Here is a tiny trained network, its code and every weight. The questions are about switching its units off for an input and a target symbol, where a switched-off unit gives its printed mean instead of its output.

import numpy as np


def w(rows, s, z=0):
    codes = np.array(rows[::2]) - 128.0
    scale = np.full(codes.shape[1], s)
    scale[-1] = z or s
    return codes * scale


def f(y):
    return np.maximum(y, 0)


def softmax(a):
    e = np.exp(a - a.max(-1, keepdims=True))
    return e / e.sum(-1, keepdims=True)


def log_softmax(a):
    a = a - a.max(-1, keepdims=True)
    return a - np.log(np.exp(a).sum(-1, keepdims=True))


def net(x, mask):
    ids = ['βγεζθλξσφψ'.index(c) for c in x.split()]
    T = len(ids)
    res = E[ids] + P[:T]
    u = 0
    for l in range(2):
        r = res
        for j in range(2):
            rows = slice(2 * j, 2 * j + 2)
            q, k, v = (r @ M[l][rows].T for M in (Q, K, V))
            z = softmax(np.where(np.tri(T) > 0, q @ k.T / 2**0.5, -1e9)) @ v
            o = O[l][rows]
            res = res + np.where(mask[u + j], z, o[:, -1]) @ o[:, :-1]
        u += 2
        y = f(res @ A[l][:, :-1].T + A[l][:, -1])
        res = res + np.where(mask[u : u + 12], y, B[l][:, -1]) @ B[l][:, :-1]
        u += 12
    return log_softmax(res[-1] @ U[:, :-1].T + U[:, -1])


Q, K, V, O, A, B = {}, {}, {}, {}, {}, {}
E = w([
[33,127,208,131,131],'β',
[85,135,212,116,130],'γ',
[97,174,232,87,93],'ε',
[241,116,114,169,128],'ζ',
[175,18,126,163,100],'θ',
[164,85,130,155,58],'λ',
[98,31,121,158,60],'ξ',
[54,118,38,8,162],'σ',
[56,74,199,99,47],'φ',
[75,145,157,151,42],'ψ',
],0.015)
P = w([
[142,172,64,13,185],'0',
[131,173,86,22,159],'1',
[134,173,103,43,140],'2',
[129,190,129,85,133],'3',
[129,191,143,115,116],'4',
[131,193,158,155,106],'5',
[125,193,173,190,90],'6',
[138,202,185,220,89],'7',
[131,197,196,254,78],'8',
],0.0047)
Q[0] = w([
[156,111,91,149,133],'L0H1',
[138,110,163,110,92],'L0H1',
[119,81,93,85,95],'L0H2',
[162,254,14,151,221],'L0H2',
],0.027)
K[0] = w([
[144,104,187,165,118],'L0H1',
[125,147,103,124,59],'L0H1',
[81,88,148,83,75],'L0H2',
[133,177,2,22,253],'L0H2',
],0.022)
V[0] = w([
[95,157,73,85,220],'L0H1',
[51,141,79,185,134],'L0H1',
[187,126,231,115,70],'L0H2',
[107,92,68,144,2],'L0H2',
],0.0077)
O[0] = w([
[187,108,139,253,160,121],'L0H1',
[176,141,76,172,182,110],'L0H1',
[89,132,237,9,93,229],'L0H2',
[184,20,49,104,72,253],'L0H2',
],0.0049,0.0047)
A[0] = w([
[233,163,84,26,88,137],'L0N1',
[55,55,114,120,134,69],'L0N2',
[144,120,145,140,43,76],'L0N3',
[157,132,115,196,182,1],'L0N4',
[95,26,161,115,255,118],'L0N5',
[168,169,88,187,179,137],'L0N6',
[201,112,164,129,133,174],'L0N7',
[131,182,159,171,241,112],'L0N8',
[141,89,180,176,72,99],'L0N9',
[105,222,138,109,136,52],'L0N10',
[76,150,62,81,179,92],'L0N11',
[114,164,203,182,163,66],'L0N12',
],0.0083,0.0051)
B[0] = w([
[33,81,204,83,126,235],'L0N1',
[217,191,136,88,125,192],'L0N2',
[104,158,117,184,119,244],'L0N3',
[73,148,179,66,105,132],'L0N4',
[72,103,166,123,115,162],'L0N5',
[169,182,131,50,88,160],'L0N6',
[128,79,193,96,103,208],'L0N7',
[110,20,107,102,117,155],'L0N8',
[150,193,142,169,99,255],'L0N9',
[127,128,130,183,194,165],'L0N10',
[115,155,121,40,10,158],'L0N11',
[173,112,57,128,211,184],'L0N12',
],0.012,0.0041)
Q[1] = w([
[134,132,188,57,77],'L1H1',
[48,91,91,185,45],'L1H1',
[190,173,5,39,129],'L1H2',
[54,140,94,70,9],'L1H2',
],0.021)
K[1] = w([
[143,155,138,178,40],'L1H1',
[98,155,56,100,46],'L1H1',
[77,130,29,23,168],'L1H2',
[84,185,42,109,1],'L1H2',
],0.023)
V[1] = w([
[24,66,112,110,159],'L1H1',
[101,68,173,140,111],'L1H1',
[9,244,100,137,137],'L1H2',
[193,186,200,22,190],'L1H2',
],0.014)
O[1] = w([
[18,131,141,206,128,178],'L1H1',
[171,111,208,167,88,254],'L1H1',
[1,158,59,131,76,154],'L1H2',
[233,251,77,121,66,155],'L1H2',
],0.0076,0.0063)
A[1] = w([
[118,183,143,109,175,212],'L1N1',
[145,81,151,67,194,157],'L1N2',
[115,144,88,219,184,170],'L1N3',
[188,153,153,172,155,80],'L1N4',
[183,148,105,172,165,61],'L1N5',
[140,101,157,119,97,1],'L1N6',
[140,121,7,204,135,42],'L1N7',
[113,132,169,182,136,106],'L1N8',
[176,85,57,228,112,138],'L1N9',
[165,186,110,124,134,67],'L1N10',
[126,79,102,109,211,89],'L1N11',
[132,183,93,195,99,74],'L1N12',
],0.014,0.0085)
B[1] = w([
[149,143,58,127,73,209],'L1N1',
[99,78,72,175,83,228],'L1N2',
[102,250,107,132,64,164],'L1N3',
[95,133,125,67,216,222],'L1N4',
[175,166,155,131,68,162],'L1N5',
[118,213,78,136,140,203],'L1N6',
[209,68,215,121,200,145],'L1N7',
[183,109,138,159,197,254],'L1N8',
[78,49,91,136,89,148],'L1N9',
[67,96,181,163,150,212],'L1N10',
[203,170,141,49,135,141],'L1N11',
[160,85,109,52,167,197],'L1N12',
],0.019,0.0081)
U = w([
[102,134,105,121,195,55],'β',
[209,148,65,115,170,113],'γ',
[102,101,49,18,185,91],'ε',
[140,132,190,45,215,76],'ζ',
[160,80,59,111,255,90],'θ',
[233,73,230,160,156,160],'λ',
[194,23,83,135,118,145],'ξ',
[192,46,159,54,167,113],'σ',
[240,105,236,79,51,253],'φ',
[25,42,193,76,175,161],'ψ',
],0.0045,0.0042)

Each question gives the input, a string of symbols that net reads in full, and the target symbol t.
The units are the heads (2 rows each of Q, K, V and O) and the neurons (one row each of A and B). Each row of codes is followed by its name. A weight is (code - 128) times the scale printed after its matrix; where a second scale follows, it is the last column's (O, A, B and U).
mask holds one flag per unit, layer by layer, with each layer's heads first. A switched-off unit (its flag False) gives its mean, the last column of its rows in O or B, instead of its output. The means were averaged over made-up inputs and are rounded, as every weight is.
A unit's drop is (log p(t) with every unit on - log p(t) with that unit switched off) / (log p(t) with every unit on - log p(t) with every unit switched off).
The circuit of an input: a set's keep is (log p(t) with only the set's units on - log p(t) with every unit switched off) / (log p(t) with every unit on - log p(t) with every unit switched off). Starting from the 12 units with the biggest drops (on a tie, the unit counted first), units are removed one at a time, each time the one whose removal leaves the highest keep (on an exact tie, the one counted first), for as long as the keep stays at least 0.8.
circuit, biggest first: the units of the circuit, biggest drop first
most important unit: the unit with the biggest drop
k most important neurons: the k neurons with the biggest drops, biggest first
k most important neurons of layer l: the k neurons of layer l with the biggest drops, biggest first
which heads matter: for each layer, one digit per head in row order, 1 if its drop is at least 0.15 and else 0, layers parted by /
input β λ γ ψ ε, target ψ: circuit, biggest first : L1H2; L0N2
input ψ ζ ζ σ ε, target ζ: which heads matter : 11 / 01
input ξ φ λ, target φ: 3 most important neurons : L0N2; L1N4; L0N1
input γ γ σ β γ ψ γ φ β, target γ: circuit, biggest first : L1N3; L0H1; L0N12
input φ ε β, target φ: which heads matter : 00 / 01
input ε ζ θ γ φ ε γ ε β, target ε: most important unit : L1H2
input ε σ ε ψ ε γ ζ γ, target θ: 3 most important neurons : L1N4; L0N8; L1N2
input ψ λ ε ε γ ξ, target ξ: circuit, biggest first : L0N9; L0H2; L1H2; L1N2
input ζ θ γ θ, target θ: circuit, biggest first : L1H2; L1N4; L1N6; L1N2
input ψ ε ξ ψ ε β φ γ θ, target φ: which heads matter : 11 / 10
input ξ β ε, target ξ: circuit, biggest first : L1N2; L1H2; L0H2; L0N9
input ζ θ γ ζ ε ξ ζ, target ξ: which heads matter : 00 / 11
input ζ ζ ε γ ε γ σ β, target γ: 2 most important neurons : L1N3; L1N11
input ξ ψ ξ, target ψ: circuit, biggest first : L1H2; L1N1
input γ λ θ γ, target λ: which heads matter : 10 / 10
input ε ε ψ σ ε ψ ζ ψ ψ, target β: most important neuron of layer 1 : L1N3
input γ ε ζ γ λ λ β λ γ, target λ: which heads matter : 11 / 11
input ζ γ ε γ ξ, target ξ: which heads matter : 01 / 11
input γ ψ θ ζ γ γ ξ ξ λ, target ξ: which heads matter : 01 / 11
input ψ ε γ γ ε ε γ ε ε, target ε: which heads matter : 01 / 01
input λ ε ξ σ γ ζ φ, target λ: circuit, biggest first : L0H1; L1H2; L1N8
input ζ β β, target ζ: circuit, biggest first : L1N4; L0H2; L1H2; L0N7
input γ ζ ξ ψ ψ λ σ ε φ, target λ: circuit, biggest first : L0H1; L0N9; L1N8
